Here is a tiny trained network, its code and every weight. The questions are about switching its units off for an input and a class, where a switched-off unit gives its printed mean instead of its output.

import numpy as np


def w(rows, s, z=0):
    codes = np.array(rows[::2]) - 128.0
    scale = np.full(codes.shape[1], s)
    scale[-1] = z or s
    return codes * scale


def norm(h):
    return h / np.sqrt((h * h).mean(-1, keepdims=True) + 1e-5)


def f(y):
    return y / 2 * (1 + np.tanh(0.7978845608 * (y + 0.044715 * y**3)))


def log_softmax(a):
    a = a - a.max(-1, keepdims=True)
    return a - np.log(np.exp(a).sum(-1, keepdims=True))


def net(x, mask):
    res = np.array(x, float).reshape(1, 5) / 4 @ E
    u = 0
    for l in range(2):
        y = f(norm(res) @ A[l][:, :-1].T + A[l][:, -1])
        res = res + np.where(mask[u : u + 15], y, B[l][:, -1]) @ B[l][:, :-1]
        u += 15
    return log_softmax(norm(res)[-1] @ U[:, :-1].T + U[:, -1])


A, B = {}, {}
E = w([
[61,53,158,157,91,73,131,138],'x0',
[87,138,132,2,105,106,118,68],'x1',
[154,93,194,155,187,142,128,34],'x2',
[127,132,127,126,131,126,131,130],'x3',
[184,77,73,103,173,53,116,140],'x4',
],0.0023)
A[0] = w([
[90,145,142,3,74,88,83,67,192],'L0N0',
[86,159,52,114,89,121,98,193,23],'L0N1',
[195,229,86,113,164,169,142,100,59],'L0N2',
[185,75,82,88,211,46,157,161,53],'L0N3',
[73,168,187,135,104,215,153,134,25],'L0N4',
[61,181,189,143,104,202,169,136,5],'L0N5',
[181,107,140,211,105,148,110,190,31],'L0N6',
[61,186,185,147,95,211,169,126,12],'L0N7',
[148,70,190,148,193,177,72,28,74],'L0N8',
[183,73,70,92,207,46,156,154,62],'L0N9',
[90,152,41,110,66,133,98,202,83],'L0N10',
[54,50,162,169,70,41,157,124,84],'L0N11',
[90,167,175,133,123,164,190,146,15],'L0N12',
[187,108,138,210,121,148,138,192,59],'L0N13',
[195,210,94,105,171,170,158,115,6],'L0N14',
],0.0033,0.0013)
B[0] = w([
[88,158,62,233,205,172,162,129,251],'L0N0',
[188,140,206,139,150,79,171,101,157],'L0N1',
[134,3,154,113,143,174,123,200,165],'L0N2',
[143,164,123,192,24,179,72,58,171],'L0N3',
[186,97,87,155,113,81,85,94,151],'L0N4',
[207,85,58,153,87,74,51,81,151],'L0N5',
[62,152,86,109,174,140,159,88,150],'L0N6',
[203,86,67,159,98,83,64,83,160],'L0N7',
[190,196,154,134,119,20,226,202,191],'L0N8',
[145,152,129,203,24,175,68,58,175],'L0N9',
[205,139,207,148,166,58,196,110,189],'L0N10',
[192,65,130,69,168,243,109,195,198],'L0N11',
[158,92,94,121,123,100,97,107,120],'L0N12',
[32,167,84,131,187,143,154,79,160],'L0N13',
[112,25,159,115,121,167,111,185,145],'L0N14',
],0.0031,0.0022)
A[1] = w([
[105,134,134,73,98,113,106,130,1],'L1N0',
[99,129,141,35,119,122,121,55,104],'L1N1',
[65,158,88,157,177,159,179,108,120],'L1N2',
[42,51,172,171,104,64,133,123,109],'L1N3',
[25,163,88,143,181,146,165,103,111],'L1N4',
[84,131,111,34,115,119,132,78,76],'L1N5',
[135,141,113,172,2,121,70,61,106],'L1N6',
[148,164,126,60,140,149,99,88,59],'L1N7',
[43,71,161,136,81,73,111,144,70],'L1N8',
[139,127,158,162,139,160,157,106,170],'L1N9',
[157,177,216,125,129,21,230,146,84],'L1N10',
[134,119,215,136,164,137,113,65,93],'L1N11',
[120,13,164,74,117,202,118,197,107],'L1N12',
[104,190,72,101,65,112,125,245,81],'L1N13',
[172,104,124,174,118,124,160,145,165],'L1N14',
],0.0039,0.0028)
B[1] = w([
[155,131,142,214,146,149,162,108,44],'L1N0',
[135,123,116,225,136,134,141,182,115],'L1N1',
[67,126,112,94,142,99,111,146,202],'L1N2',
[203,174,101,132,145,191,125,137,184],'L1N3',
[82,153,95,107,171,107,102,164,186],'L1N4',
[113,114,110,255,135,146,127,171,100],'L1N5',
[158,146,75,92,105,98,77,76,223],'L1N6',
[152,81,140,211,134,147,131,168,92],'L1N7',
[204,128,135,166,157,190,145,140,117],'L1N8',
[111,120,106,102,103,103,130,152,227],'L1N9',
[148,170,153,71,158,80,138,119,204],'L1N10',
[170,158,112,144,95,87,158,180,145],'L1N11',
[153,158,135,30,174,160,93,152,180],'L1N12',
[195,98,200,177,176,103,170,44,183],'L1N13',
[81,133,113,83,126,117,119,104,250],'L1N14',
],0.0043,0.0016)
U = w([
[189,117,70,195,37,131,62,48,131],'0',
[180,170,234,129,156,33,234,122,126],'1',
[2,140,77,214,188,145,145,184,117],'2',
[108,148,107,37,135,109,97,123,243],'3',
[189,85,169,70,157,253,114,201,97],'4',
[40,116,191,82,54,130,120,130,2],'5',
],0.0071,0.0054)

Each question gives the input, the list of numbers given to net, and the class t.
The units are the neurons (one row each of A and B). Each row of codes is followed by its name. A weight is (code - 128) times the scale printed after its matrix; where a second scale follows, it is the last column's (A, B and U).
mask holds one flag per neuron, layer by layer. A switched-off neuron (its flag False) gives its mean, the last column of its row in B, instead of its output. The means were averaged over made-up inputs and are rounded, as every weight is.
A unit's drop is (log p(t) with every unit on - log p(t) with that unit switched off) / (log p(t) with every unit on - log p(t) with every unit switched off).
The circuit of an input: a set's keep is (log p(t) with only the set's units on - log p(t) with every unit switched off) / (log p(t) with every unit on - log p(t) with every unit switched off). Starting from the 12 units with the biggest drops (on a tie, the unit counted first), units are removed one at a time, each time the one whose removal leaves the highest keep (on an exact tie, the one counted first), for as long as the keep stays at least 0.8.
units of the circuit, in order: the units of the circuit, biggest drop first
unit that matters most: the unit with the biggest drop
k most important neurons: the k neurons with the biggest drops, biggest first
k most important neurons of layer l: the k neurons of layer l with the biggest drops, biggest first
drop when u is switched off: that unit's drop, to one decimal
input [-8,6,-2,7,6], class 4: unit that matters most	L0N2
input [-6,1,1,6,-7], class 0: units of the circuit, in order	L0N7, L0N5
input [8,3,-7,-3,-6], class 4: units of the circuit, in order	L0N11, L1N8, L1N3
input [5,-4,3,5,1], class 3: 2 most important neurons of layer 0	L0N0, L0N11
input [8,-7,1,4,8], class 0: units of the circuit, in order	L0N9, L0N3
input [5,6,7,4,-6], class 1: 4 most important neurons of layer 0	L0N8, L0N9, L0N3, L0N13
input [7,-1,4,0,8], class 0: units of the circuit, in order	L0N9, L0N3
input [-7,-4,-8,-6,2], class 1: units of the circuit, in order	L1N13, L0N11, L0N10
input [8,-3,-3,8,-8], class 0: 2 most important neurons	L0N5, L0N7
input [7,-5,-4,-5,4], class 4: 2 most important neurons	L0N0, L0N11
input [-4,-5,-8,7,7], class 1: 2 most important neurons	L1N13, L0N10
input [-6,6,-3,-1,8], class 0: 3 most important neurons	L0N9, L0N3, L0N11
input [-7,4,8,7,-5], class 1: 3 most important neurons	L0N8, L0N11, L1N11
input [5,-1,3,-4,2], class 4: units of the circuit, in order	L0N11
input [-8,-8,1,1,2], class 2: 2 most important neurons	L0N13, L0N11
input [5,6,8,8,-1], class 1: 2 most important neurons	L0N8, L0N13
input [2,-6,-4,-7,-1], class 3: 2 most important neurons	L0N0, L1N2
input [-5,4,-1,-4,-1], class 4: 3 most important neurons	L0N2, L0N14, L0N13
input [0,-6,4,2,7], class 0: 3 most important neurons	L0N9, L0N3, L0N0
input [-2,4,-7,7,-1], class 1: most important neuron	L1N13
input [8,-2,-6,5,4], class 4: 2 most important neurons of layer 0	L0N11, L0N8
input [8,1,-8,8,4], class 1: 2 most important neurons of layer 0	L0N10, L0N2
input [-2,7,5,-2,3], class 2: 3 most important neurons of layer 0	L0N10, L0N0, L0N1
input [-8,3,-6,-3,2], class 4: 2 most important neurons of layer 0	L0N2, L0N8
input [1,-3,-6,1,-7], class 0: drop when L0N8 is switched off	0.2
input [7,3,-4,2,-6], class 4: drop when L0N9 is switched off	0.4
input [-8,3,0,4,5], class 4: drop when L1N7 is switched off	0.1
